Below are the code and all the weights of a small trained network. Each question names an input and a target symbol and asks about switching units off, where a switched-off unit gives its printed mean instead of its output.

import numpy as np


def w(rows, s, z=0):
    codes = np.array(rows[::2]) - 128.0
    scale = np.full(codes.shape[1], s)
    scale[-1] = z or s
    return codes * scale


def f(y):
    return np.maximum(y, 0)


def softmax(a):
    e = np.exp(a - a.max(-1, keepdims=True))
    return e / e.sum(-1, keepdims=True)


def log_softmax(a):
    a = a - a.max(-1, keepdims=True)
    return a - np.log(np.exp(a).sum(-1, keepdims=True))


def net(x, mask):
    ids = ['αβγδεζθλμξπστφψω'.index(c) for c in x.split()]
    T = len(ids)
    res = E[ids] + P[:T]
    u = 0
    for l in range(2):
        r = res
        for j in range(2):
            rows = slice(2 * j, 2 * j + 2)
            q, k, v = (r @ M[l][rows].T for M in (Q, K, V))
            z = softmax(np.where(np.tri(T) > 0, q @ k.T / 2**0.5, -1e9)) @ v
            o = O[l][rows]
            res = res + np.where(mask[u + j], z, o[:, -1]) @ o[:, :-1]
        u += 2
        y = f(res @ A[l][:, :-1].T + A[l][:, -1])
        res = res + np.where(mask[u : u + 4], y, B[l][:, -1]) @ B[l][:, :-1]
        u += 4
    return log_softmax(res[-1] @ U[:, :-1].T + U[:, -1])


Q, K, V, O, A, B = {}, {}, {}, {}, {}, {}
E = w([
[173,149,69,109,117,51,72,33,109,89],'α',
[109,58,127,211,54,97,164,98,191,155],'β',
[154,156,48,225,172,146,156,183,139,67],'γ',
[176,155,216,153,119,48,137,180,150,85],'δ',
[215,120,122,77,68,189,218,118,141,109],'ε',
[126,76,45,142,110,154,99,117,163,206],'ζ',
[75,125,180,140,162,185,214,188,123,173],'θ',
[154,147,110,166,94,69,180,135,2,172],'λ',
[85,170,62,60,212,115,198,94,112,123],'μ',
[121,110,177,133,191,178,95,82,226,68],'ξ',
[31,145,145,177,211,54,69,116,116,153],'π',
[90,170,123,82,75,160,86,178,172,110],'σ',
[205,151,138,94,186,110,95,196,121,151],'τ',
[99,108,221,39,100,91,140,57,113,186],'φ',
[178,102,160,178,176,207,94,93,73,145],'ψ',
[74,155,151,163,70,163,162,91,86,78],'ω',
],0.0086)
P = w([
[117,115,119,129,123,128,126,132,133,116],'0',
[140,181,131,154,126,129,145,89,171,162],'1',
[137,161,130,140,137,139,133,105,151,146],'2',
[111,58,110,114,133,138,124,147,116,85],'3',
[128,110,125,124,136,117,127,128,122,120],'4',
[150,223,136,166,121,130,148,85,160,184],'5',
[136,134,126,131,138,126,117,128,105,131],'6',
[104,27,115,107,127,160,129,159,105,74],'7',
[134,124,134,128,136,112,131,126,112,126],'8',
[153,255,161,187,122,138,150,78,168,209],'9',
[128,128,127,127,137,119,121,126,113,129],'10',
[98,26,119,93,131,154,138,148,126,75],'11',
],0.0065)
Q[0] = w([
[129,133,116,145,134,148,91,128,129,129],'0.h0',
[155,250,141,164,123,144,139,82,175,200],'0.h0',
[104,39,114,108,119,118,115,159,91,66],'0.h1',
[144,210,132,162,111,136,128,94,159,167],'0.h1',
],0.026)
K[0] = w([
[118,126,139,124,109,134,150,124,122,131],'0.h0',
[104,1,115,88,132,113,117,177,82,57],'0.h0',
[147,221,140,155,128,140,148,97,172,181],'0.h1',
[113,44,122,106,136,117,136,167,101,84],'0.h1',
],0.032)
V[0] = w([
[116,102,97,217,122,98,166,104,96,132],'0.h0',
[136,141,116,75,66,59,252,112,157,178],'0.h0',
[42,158,188,140,130,87,169,171,163,138],'0.h1',
[105,123,72,98,181,159,144,162,114,206],'0.h1',
],0.015)
O[0] = w([
[163,165,129,155,101,83,95,83,190,15,252],'0.h0',
[176,253,163,147,98,88,178,54,179,236,220],'0.h0',
[128,249,115,223,186,158,84,152,117,165,198],'0.h1',
[66,85,73,168,176,40,188,112,187,144,132],'0.h1',
],0.0059,0.0011)
A[0] = w([
[254,81,67,102,149,119,22,205,243,200,100],'0.n0',
[164,144,90,174,111,204,170,186,150,104,73],'0.n1',
[61,202,102,89,20,118,85,228,225,169,87],'0.n2',
[112,40,119,99,142,84,147,163,111,90,3],'0.n3',
],0.0086,0.0072)
B[0] = w([
[144,209,119,118,112,206,70,98,154,173,232],'0.n0',
[159,124,100,141,117,176,119,136,119,120,194],'0.n1',
[71,109,90,76,78,58,131,206,121,107,250],'0.n2',
[81,254,133,108,78,71,109,198,132,186,166],'0.n3',
],0.0091,0.0019)
Q[1] = w([
[81,247,133,131,54,145,122,55,111,48],'1.h0',
[94,169,162,169,85,196,120,114,88,137],'1.h0',
[104,110,149,156,69,179,84,121,87,71],'1.h1',
[124,42,106,83,154,82,147,91,164,105],'1.h1',
],0.012)
K[1] = w([
[95,87,195,231,60,111,153,100,56,127],'1.h0',
[48,146,193,144,89,125,176,134,134,105],'1.h0',
[160,109,150,214,107,82,73,154,138,129],'1.h1',
[161,155,10,120,120,165,112,114,142,147],'1.h1',
],0.013)
V[1] = w([
[188,87,124,142,120,124,49,197,255,187],'1.h0',
[220,93,156,119,210,36,52,129,85,160],'1.h0',
[142,94,194,181,107,197,196,197,219,131],'1.h1',
[205,184,62,47,205,116,193,188,140,72],'1.h1',
],0.011)
O[1] = w([
[201,57,171,125,163,87,131,254,237,182,174],'1.h0',
[234,139,29,83,158,113,61,136,148,172,1],'1.h0',
[91,102,185,133,126,101,18,100,126,146,139],'1.h1',
[144,173,111,17,235,185,109,124,193,148,139],'1.h1',
],0.0045,0.0036)
A[1] = w([
[136,13,111,95,171,159,72,152,36,125,1],'1.n0',
[191,96,164,196,153,107,138,89,73,149,24],'1.n1',
[216,78,172,234,202,139,154,2,137,176,3],'1.n2',
[178,11,99,91,197,67,122,170,116,183,3],'1.n3',
],0.0092,0.0037)
B[1] = w([
[159,58,88,87,169,41,74,109,61,127,202],'1.n0',
[118,107,141,155,97,105,115,192,104,158,173],'1.n1',
[139,1,105,46,198,77,80,150,32,51,254],'1.n2',
[111,218,110,179,45,182,74,75,137,163,231],'1.n3',
],0.007,0.002)
U = w([
[65,106,186,153,186,216,209,213,107,195,251],'α',
[147,56,123,115,150,160,78,154,58,120,127],'β',
[83,150,157,165,74,186,127,77,82,69,56],'γ',
[109,107,228,11,101,87,135,46,113,214,111],'δ',
[82,161,53,74,227,111,212,101,141,131,116],'ε',
[245,83,128,56,51,227,228,123,136,85,196],'ζ',
[216,190,249,170,118,51,111,180,165,71,86],'θ',
[26,167,128,204,224,34,58,110,125,159,72],'λ',
[179,162,54,101,105,41,84,26,124,80,85],'μ',
[182,229,174,98,154,190,57,166,100,153,83],'ξ',
[69,136,78,61,66,95,103,202,136,94,69],'π',
[97,79,177,99,193,195,67,85,242,21,156],'σ',
[176,176,88,161,93,58,195,155,3,216,62],'τ',
[157,151,27,245,174,170,146,200,142,38,144],'φ',
[101,85,35,153,79,202,64,76,177,217,178],'ψ',
[125,18,111,209,75,79,167,93,212,136,235],'ω',
],0.0073,0.0025)

Each question gives the input, a string of symbols that net reads in full, and the target symbol t.
The units are the heads (2 rows each of Q, K, V and O) and the neurons (one row each of A and B). Each row of codes is followed by its name. A weight is (code - 128) times the scale printed after its matrix; where a second scale follows, it is the last column's (O, A, B and U).
mask holds one flag per unit, layer by layer, with each layer's heads first. A switched-off unit (its flag False) gives its mean, the last column of its rows in O or B, instead of its output. The means were averaged over made-up inputs and are rounded, as every weight is.
A unit's drop is (log p(t) with every unit on - log p(t) with that unit switched off) / (log p(t) with every unit on - log p(t) with every unit switched off).
The circuit of an input: a set's keep is (log p(t) with only the set's units on - log p(t) with every unit switched off) / (log p(t) with every unit on - log p(t) with every unit switched off). Starting from all 12 units, units are removed one at a time, each time the one whose removal leaves the highest keep (on an exact tie, the one counted first), for as long as the keep stays at least 0.8.
circuit, biggest first: the units of the circuit, biggest drop first
k most important neurons: the k neurons with the biggest drops, biggest first
heads that matter: for each layer, one digit per head in row order, 1 if its drop is at least 0.15 and else 0, layers parted by /
input π δ σ ε ε ψ σ α, target π: circuit, biggest first -> [0.n3; 0.h0; 0.h1]
input π α ω ζ, target ζ: circuit, biggest first -> [0.h1; 1.h1]
input γ ω ω ξ, target γ: circuit, biggest first -> [1.h0; 0.h1]
input φ α δ, target τ: circuit, biggest first -> [0.h0; 1.h1]
input θ β ω λ λ α θ θ τ δ, target λ: heads that matter -> 01 / 01
input ε σ ζ δ σ ξ ω ψ, target β: heads that matter -> 11 / 00
input ψ σ ζ ε, target α: circuit, biggest first -> [0.h0; 1.h0; 0.h1; 0.n3]
input θ σ λ ψ λ π, target π: heads that matter -> 11 / 00
input β ψ θ μ, target π: circuit, biggest first -> [0.h0; 0.n3; 0.h1]
input ξ ω π, target β: circuit, biggest first -> [0.h0; 1.n0]
input τ μ ω ξ τ γ, target β: circuit, biggest first -> [0.h0; 1.n0; 0.h1]
input ζ ξ λ β ξ ζ ε ε, target ω: circuit, biggest first -> [0.h1; 0.n0; 1.h0]
input α μ π γ, target ε: circuit, biggest first -> [0.h1; 0.h0; 1.h1]
input σ ξ ε π λ ζ, target φ: circuit, biggest first -> [0.h0; 0.h1]
input π ζ θ β ε λ σ σ δ φ ψ, target β: 2 most important neurons -> [1.n2; 0.n2]
input ξ σ ψ λ φ μ, target μ: circuit, biggest first -> [0.h0; 1.h0]
input β ξ α, target θ: circuit, biggest first -> [1.h0; 0.h0]
input μ ε τ π ω α ζ ε σ δ, target δ: heads that matter -> 11 / 00
input γ ζ ω α ζ ζ γ ψ δ σ, target π: heads that matter -> 11 / 00
input δ ε β β π φ δ ε δ ε, target δ: heads that matter -> 11 / 01
input λ π π β μ θ σ σ ξ φ, target α: heads that matter -> 10 / 00
input ω ω ψ γ ζ ε α γ β ω, target γ: heads that matter -> 00 / 10
input σ ζ γ, target α: heads that matter -> 10 / 10
input σ γ γ, target α: most important neuron -> [0.n2]
input ω σ γ ψ, target α: 2 most important neurons -> [0.n2; 1.n1]
